Below is a small trained network, with its code and all its weights. Each question gives an input and a class and asks what happens when units are switched off, that is, made to give their printed mean instead of their output.

import numpy as np


def w(rows, s, z=0):
    codes = np.array(rows[::2]) - 128.0
    scale = np.full(codes.shape[1], s)
    scale[-1] = z or s
    return codes * scale


def f(y):
    return y / 2 * (1 + np.tanh(0.7978845608 * (y + 0.044715 * y**3)))


def log_softmax(a):
    a = a - a.max(-1, keepdims=True)
    return a - np.log(np.exp(a).sum(-1, keepdims=True))


def net(x, mask):
    res = np.array(x, float).reshape(1, 7) / 4 @ E
    y = f(res @ A[0][:, :-1].T + A[0][:, -1])
    res = res + np.where(mask, y, B[0][:, -1]) @ B[0][:, :-1]
    return log_softmax(res[-1] @ U[:, :-1].T + U[:, -1])


A, B = {}, {}
E = w([
[114,144,204,79,129,254],'x0',
[124,128,129,130,129,124],'x1',
[105,163,177,137,241,92],'x2',
[22,94,16,156,174,194],'x3',
[122,254,68,93,97,120],'x4',
[62,105,149,33,95,71],'x5',
[137,129,121,121,134,131],'x6',
],0.0052)
A[0] = w([
[171,181,107,129,149,139,101],'neuron 0',
[124,161,207,98,113,217,86],'neuron 1',
[125,171,191,130,221,104,175],'neuron 2',
[200,156,195,132,106,105,38],'neuron 3',
[184,160,122,241,129,166,163],'neuron 4',
[73,236,115,145,75,125,79],'neuron 5',
[140,13,166,141,148,139,77],'neuron 6',
[180,87,112,128,10,159,152],'neuron 7',
[125,79,139,160,127,109,95],'neuron 8',
[160,122,102,171,111,34,108],'neuron 9',
[39,101,159,74,83,70,121],'neuron 10',
[52,125,70,148,163,168,2],'neuron 11',
[189,164,160,97,105,106,34],'neuron 12',
[156,201,65,64,141,142,117],'neuron 13',
],0.011,0.0032)
B[0] = w([
[117,110,167,112,143,108,158],'neuron 0',
[184,151,15,169,152,93,234],'neuron 1',
[35,150,120,120,106,106,247],'neuron 2',
[134,56,121,117,62,190,199],'neuron 3',
[154,160,160,25,158,152,244],'neuron 4',
[149,97,185,169,175,99,196],'neuron 5',
[156,135,200,194,143,72,191],'neuron 6',
[32,155,130,120,127,86,255],'neuron 7',
[153,136,136,151,129,120,138],'neuron 8',
[157,142,39,164,141,116,211],'neuron 9',
[178,156,151,42,152,169,205],'neuron 10',
[156,77,113,129,4,132,190],'neuron 11',
[149,65,143,153,109,153,174],'neuron 12',
[145,144,184,192,133,131,203],'neuron 13',
],0.023,0.0042)
U = w([
[145,40,121,122,41,166,126],'0',
[121,168,125,117,142,117,255],'1',
[167,147,216,191,184,79,69],'2',
[172,177,14,148,170,104,64],'3',
[160,183,157,17,168,166,79],'4',
[103,152,125,117,146,129,203],'5',
[2,173,128,111,115,90,68],'6',
],0.008,0.0085)

Each question gives the input, the list of numbers given to net, and the class t.
The units are the neurons (one row each of A and B). Each row of codes is followed by its name. A weight is (code - 128) times the scale printed after its matrix; where a second scale follows, it is the last column's (A, B and U).
mask holds one flag per neuron, in row order. A switched-off neuron (its flag False) gives its mean, the last column of its row in B, instead of its output. The means were averaged over made-up inputs and are rounded, as every weight is.
A unit's drop is (log p(t) with every unit on - log p(t) with that unit switched off) / (log p(t) with every unit on - log p(t) with every unit switched off).
The circuit of an input: a set's keep is (log p(t) with only the set's units on - log p(t) with every unit switched off) / (log p(t) with every unit on - log p(t) with every unit switched off). Starting from the 12 units with the biggest drops (on a tie, the unit counted first), units are removed one at a time, each time the one whose removal leaves the highest keep (on an exact tie, the one counted first), for as long as the keep stays at least 0.8.
circuit, biggest first: the units of the circuit, biggest drop first
most important unit: the unit with the biggest drop
top k neurons: the k neurons with the biggest drops, biggest first
drop of u: that unit's drop, to one decimal
input [3,3,5,-7,7,-6,3], class 0: most important unit	neuron 3
input [-7,4,-2,-3,0,4,-1], class 3: top 2 neurons	(neuron 9; neuron 4)
input [-4,6,5,1,7,6,1], class 2: circuit, biggest first	(neuron 5; neuron 13)
input [-8,7,-5,-4,-3,-3,-3], class 3: top 2 neurons	(neuron 9; neuron 2)
input [-3,4,7,5,-4,-3,-1], class 6: top 4 neurons	(neuron 2; neuron 1; neuron 10; neuron 3)
input [0,0,8,0,2,-5,-5], class 6: top 2 neurons	(neuron 2; neuron 10)
input [5,1,-6,-4,8,2,-5], class 2: top 2 neurons	(neuron 5; neuron 13)
input [0,0,3,1,2,-6,-2], class 4: top 2 neurons	(neuron 4; neuron 7)
input [4,-3,-1,-7,7,5,5], class 0: top 3 neurons	(neuron 3; neuron 12; neuron 6)
input [-6,3,-1,3,-4,5,3], class 3: circuit, biggest first	(neuron 9; neuron 2)
input [1,-2,3,5,-1,5,3], class 0: top 4 neurons	(neuron 11; neuron 4; neuron 7; neuron 1)
input [-8,5,-3,-6,-4,0,1], class 3: top 2 neurons	(neuron 9; neuron 11)
input [-3,2,-7,-7,8,-4,4], class 2: top 3 neurons	(neuron 5; neuron 13; neuron 11)
input [4,8,5,3,8,-1,-6], class 2: most important unit	neuron 5
input [-6,5,5,3,5,-8,-5], class 4: top 2 neurons	(neuron 4; neuron 1)
input [-1,-4,-7,3,3,4,-2], class 6: top 2 neurons	(neuron 7; neuron 4)
input [1,3,1,4,-6,-1,0], class 2: top 2 neurons	(neuron 6; neuron 3)
input [2,-1,3,-6,1,6,-2], class 0: top 3 neurons	(neuron 3; neuron 4; neuron 12)
input [1,5,-4,4,-2,6,1], class 4: top 2 neurons	(neuron 10; neuron 2)
input [-2,2,8,5,-5,3,-3], class 6: most important unit	neuron 2
input [0,8,4,4,-7,8,0], class 4: drop of neuron 10	1.9
input [6,3,1,-3,8,-4,6], class 2: drop of neuron 5	0.3
input [-5,6,-8,-5,-5,-5,0], class 6: drop of neuron 7	1.7
input [-6,1,0,-5,2,5,0], class 3: drop of neuron 4	0.4
